Below is a small trained network, with its code and all its weights. Each question gives an input and a class and asks what happens when units are switched off, that is, made to give their printed mean instead of their output.

import numpy as np


def w(rows, s, z=0):
    codes = np.array(rows[::2]) - 128.0
    scale = np.full(codes.shape[1], s)
    scale[-1] = z or s
    return codes * scale


def f(y):
    return y / 2 * (1 + np.tanh(0.7978845608 * (y + 0.044715 * y**3)))


def log_softmax(a):
    a = a - a.max(-1, keepdims=True)
    return a - np.log(np.exp(a).sum(-1, keepdims=True))


def net(x, mask):
    res = np.array(x, float).reshape(1, 6) / 4 @ E
    y = f(res @ A[0][:, :-1].T + A[0][:, -1])
    res = res + np.where(mask, y, B[0][:, -1]) @ B[0][:, :-1]
    return log_softmax(res[-1] @ U[:, :-1].T + U[:, -1])


A, B = {}, {}
E = w([
[130,124,133,130,121,124],'x0',
[127,136,139,134,113,123],'x1',
[128,131,127,132,127,128],'x2',
[29,98,82,125,74,150],'x3',
[95,99,215,200,199,130],'x4',
[162,99,155,141,90,248],'x5',
],0.016)
A[0] = w([
[45,121,174,169,164,114,6],'n1',
[107,138,108,181,108,162,128],'n2',
[89,98,145,159,142,186,61],'n3',
[102,127,54,91,156,130,123],'n4',
[169,112,187,144,184,157,110],'n5',
[2,93,115,141,93,173,129],'n6',
[213,162,78,65,67,140,133],'n7',
[108,150,101,124,104,130,102],'n8',
[77,167,89,113,115,65,137],'n9',
[216,170,78,77,86,158,23],'n10',
[205,168,132,110,145,89,67],'n11',
[118,149,123,141,160,29,203],'n12',
[140,113,117,134,83,177,34],'n13',
[156,158,170,143,158,171,85],'n14',
[60,114,91,78,94,91,142],'n15',
[20,92,115,151,98,169,9],'n16',
[125,119,78,93,83,83,141],'n17',
[152,107,159,135,134,194,192],'n18',
[38,113,146,123,106,166,44],'n19',
[82,151,96,80,100,117,133],'n20',
[124,94,153,107,90,193,122],'n21',
[100,170,136,137,202,4,38],'n22',
[147,178,146,122,110,112,103],'n23',
],0.013)
B[0] = w([
[121,142,6,66,142,180,171],'n1',
[120,138,116,122,124,118,158],'n2',
[141,136,146,163,122,129,167],'n3',
[114,98,141,147,98,148,180],'n4',
[97,104,161,184,87,108,208],'n5',
[156,158,73,88,157,134,243],'n6',
[196,179,82,119,201,126,238],'n7',
[109,111,133,129,96,135,151],'n8',
[82,100,170,114,70,137,210],'n9',
[174,177,159,170,198,93,191],'n10',
[86,110,61,61,140,185,179],'n11',
[144,141,50,81,184,155,249],'n12',
[97,96,65,75,117,169,151],'n13',
[85,117,162,153,94,107,172],'n14',
[75,73,157,150,73,144,219],'n15',
[207,159,139,167,193,95,187],'n16',
[80,89,154,121,98,155,207],'n17',
[117,118,135,162,135,112,219],'n18',
[187,135,127,133,163,112,170],'n19',
[75,107,163,126,86,151,195],'n20',
[139,166,116,101,165,109,191],'n21',
[195,160,152,162,205,88,226],'n22',
[127,142,118,115,140,132,141],'n23',
],0.014,0.017)
U = w([
[98,112,69,5,148,210,71],'0',
[160,132,150,179,188,68,254],'1',
[23,60,233,165,67,144,67],'2',
],0.015,0.0043)

Each question gives the input, the list of numbers given to net, and the class t.
The units are the neurons (one row each of A and B). Each row of codes is followed by its name. A weight is (code - 128) times the scale printed after its matrix; where a second scale follows, it is the last column's (A, B and U).
mask holds one flag per neuron, in row order. A switched-off neuron (its flag False) gives its mean, the last column of its row in B, instead of its output. The means were averaged over made-up inputs and are rounded, as every weight is.
A unit's drop is (log p(t) with every unit on - log p(t) with that unit switched off) / (log p(t) with every unit on - log p(t) with every unit switched off).
The circuit of an input: a set's keep is (log p(t) with only the set's units on - log p(t) with every unit switched off) / (log p(t) with every unit on - log p(t) with every unit switched off). Starting from the 12 units with the biggest drops (on a tie, the unit counted first), units are removed one at a time, each time the one whose removal leaves the highest keep (on an exact tie, the one counted first), for as long as the keep stays at least 0.8.
units of the circuit, in order: the units of the circuit, biggest drop first
k most important neurons: the k neurons with the biggest drops, biggest first
drop of u: that unit's drop, to one decimal
input [6,4,-1,6,1,-8], class 0: most important neuron => n12
input [-5,-8,-8,3,5,-7], class 0: 2 most important neurons => n1, n12
input [-2,2,-5,-4,-6,2], class 1: 2 most important neurons => n10, n12
input [-4,-8,0,1,1,5], class 1: 2 most important neurons => n12, n15
input [-1,6,-3,6,3,2], class 1: 2 most important neurons => n16, n12
input [-6,-2,2,-7,-2,-4], class 0: 2 most important neurons => n11, n12
input [-4,1,6,1,2,-3], class 0: 2 most important neurons => n16, n10
input [3,-6,8,0,-2,-7], class 0: 2 most important neurons => n12, n5
input [3,-8,8,2,7,-2], class 0: 2 most important neurons => n1, n10
input [0,-8,-6,-4,-2,1], class 1: 3 most important neurons => n12, n1, n6
input [-8,-2,8,8,-6,-1], class 2: drop of n15 => 0.3
input [7,6,-2,1,-1,-3], class 2: drop of n7 => 0.2
input [8,-8,-4,2,3,-5], class 0: drop of n12 => 0.2
input [-1,8,-5,-8,-5,-3], class 0: units of the circuit, in order => n11
